Below is a small trained network, with its code and all its weights. Each question gives an input and a class and asks what happens when units are switched off, that is, made to give their printed mean instead of their output.

import numpy as np


def w(rows, s, z=0):
    codes = np.array(rows[::2]) - 128.0
    scale = np.full(codes.shape[1], s)
    scale[-1] = z or s
    return codes * scale


def norm(h):
    return h / np.sqrt((h * h).mean(-1, keepdims=True) + 1e-5)


def f(y):
    return np.maximum(y, 0)


def log_softmax(a):
    a = a - a.max(-1, keepdims=True)
    return a - np.log(np.exp(a).sum(-1, keepdims=True))


def net(x, mask):
    res = np.array(x, float).reshape(1, 7) / 4 @ E
    u = 0
    for l in range(2):
        y = f(norm(res) @ A[l][:, :-1].T + A[l][:, -1])
        res = res + np.where(mask[u : u + 10], y, B[l][:, -1]) @ B[l][:, :-1]
        u += 10
    return log_softmax(norm(res)[-1] @ U[:, :-1].T + U[:, -1])


A, B = {}, {}
E = w([
[58,171,93,142,19,121],'x0',
[83,178,168,100,166,12],'x1',
[141,76,101,154,221,80],'x2',
[55,207,180,175,155,138],'x3',
[83,168,207,241,129,134],'x4',
[182,179,73,248,126,109],'x5',
[77,140,57,141,130,213],'x6',
],0.013)
A[0] = w([
[89,202,45,68,120,97,112],'0.n0',
[109,112,166,114,117,135,152],'0.n1',
[129,111,67,243,133,160,150],'0.n2',
[138,116,112,202,148,177,3],'0.n3',
[68,98,78,151,35,162,88],'0.n4',
[86,81,109,101,172,2,165],'0.n5',
[81,115,171,115,66,124,2],'0.n6',
[114,107,117,191,169,103,65],'0.n7',
[199,49,35,51,122,130,69],'0.n8',
[193,136,141,135,42,50,142],'0.n9',
],0.04,0.0091)
B[0] = w([
[119,229,107,169,162,117,209],'0.n0',
[172,168,155,90,169,178,168],'0.n1',
[156,150,172,215,84,46,214],'0.n2',
[105,183,176,133,98,94,169],'0.n3',
[56,148,2,105,107,166,217],'0.n4',
[88,91,211,47,114,26,236],'0.n5',
[158,91,134,54,124,115,169],'0.n6',
[138,165,238,118,124,176,167],'0.n7',
[225,35,154,49,156,193,254],'0.n8',
[125,212,118,204,80,138,185],'0.n9',
],0.044,0.026)
A[1] = w([
[86,123,100,165,130,119,26],'1.n0',
[87,126,128,235,146,54,3],'1.n1',
[125,119,129,139,131,136,56],'1.n2',
[178,94,139,173,176,168,65],'1.n3',
[112,169,53,174,146,153,35],'1.n4',
[159,39,170,162,126,159,92],'1.n5',
[64,109,70,182,134,131,9],'1.n6',
[119,3,105,74,184,146,79],'1.n7',
[120,52,176,103,182,139,74],'1.n8',
[111,96,130,202,152,97,63],'1.n9',
],0.035,0.0056)
B[1] = w([
[182,162,119,138,165,174,148],'1.n0',
[108,98,129,1,172,89,204],'1.n1',
[121,130,138,129,122,142,128],'1.n2',
[148,106,130,213,121,122,174],'1.n3',
[21,67,137,195,144,203,199],'1.n4',
[27,31,90,152,44,114,197],'1.n5',
[122,142,86,165,166,198,160],'1.n6',
[79,76,78,54,201,95,255],'1.n7',
[132,137,98,152,187,185,241],'1.n8',
[108,141,153,99,176,136,146],'1.n9',
],0.039,0.016)
U = w([
[175,119,110,204,223,183,2],'0',
[51,215,5,196,110,187,153],'1',
[157,20,120,3,195,170,190],'2',
[93,193,210,140,102,30,183],'3',
[190,36,139,218,72,141,75],'4',
],0.018,0.009)

Each question gives the input, the list of numbers given to net, and the class t.
The units are the neurons (one row each of A and B). Each row of codes is followed by its name. A weight is (code - 128) times the scale printed after its matrix; where a second scale follows, it is the last column's (A, B and U).
mask holds one flag per neuron, layer by layer. A switched-off neuron (its flag False) gives its mean, the last column of its row in B, instead of its output. The means were averaged over made-up inputs and are rounded, as every weight is.
A unit's drop is (log p(t) with every unit on - log p(t) with that unit switched off) / (log p(t) with every unit on - log p(t) with every unit switched off).
The circuit of an input: a set's keep is (log p(t) with only the set's units on - log p(t) with every unit switched off) / (log p(t) with every unit on - log p(t) with every unit switched off). Starting from the 12 units with the biggest drops (on a tie, the unit counted first), units are removed one at a time, each time the one whose removal leaves the highest keep (on an exact tie, the one counted first), for as long as the keep stays at least 0.8.
units of the circuit, in order: the units of the circuit, biggest drop first
most important unit: the unit with the biggest drop
k most important neurons: the k neurons with the biggest drops, biggest first
top k neurons in layer l: the k neurons of layer l with the biggest drops, biggest first
drop when u is switched off: that unit's drop, to one decimal
input [-3,1,-2,4,-7,1,4], class 0: 2 most important neurons	0.n0, 0.n5
input [4,5,4,3,3,-5,-7], class 3: units of the circuit, in order	0.n8
input [3,-4,2,-8,-1,8,5], class 4: units of the circuit, in order	0.n8, 0.n2
input [5,-3,-7,5,8,4,-1], class 1: top 2 neurons in layer 0	0.n4, 0.n5
input [5,1,-7,4,4,-5,3], class 1: 2 most important neurons	0.n8, 0.n5
input [-7,-4,-2,8,-2,-3,1], class 0: top 2 neurons in layer 1	1.n7, 1.n1
input [5,5,-6,-5,-5,-3,2], class 1: 2 most important neurons	0.n0, 0.n9
input [8,8,7,4,8,-6,4], class 3: 2 most important neurons	0.n8, 1.n7
input [3,-3,0,-3,3,2,6], class 1: 2 most important neurons	0.n4, 0.n5
input [1,0,-5,-5,5,-6,8], class 1: top 2 neurons in layer 0	0.n4, 0.n8
input [-8,-5,1,-1,0,5,-1], class 4: 3 most important neurons	0.n8, 0.n5, 0.n0
input [8,3,1,7,1,-6,-5], class 3: 2 most important neurons	0.n8, 1.n7
input [-2,-8,-4,-3,4,3,0], class 3: top 2 neurons in layer 0	0.n2, 0.n3
input [-4,7,-8,-2,0,7,1], class 1: units of the circuit, in order	0.n5
input [-8,-7,3,-8,4,5,0], class 4: 2 most important neurons	0.n8, 0.n2
input [-7,-6,-8,7,3,-7,7], class 1: top 2 neurons in layer 0	0.n8, 0.n5
input [1,-2,-7,0,-1,-3,-3], class 1: top 3 neurons in layer 0	0.n8, 0.n9, 0.n5
input [6,-2,1,-7,5,6,4], class 1: 2 most important neurons	0.n4, 0.n5
input [-8,-1,-8,4,-2,6,-7], class 1: drop when 0.n9 is switched off	0.2
input [-3,-7,4,-5,-1,7,-8], class 4: most important unit	0.n8
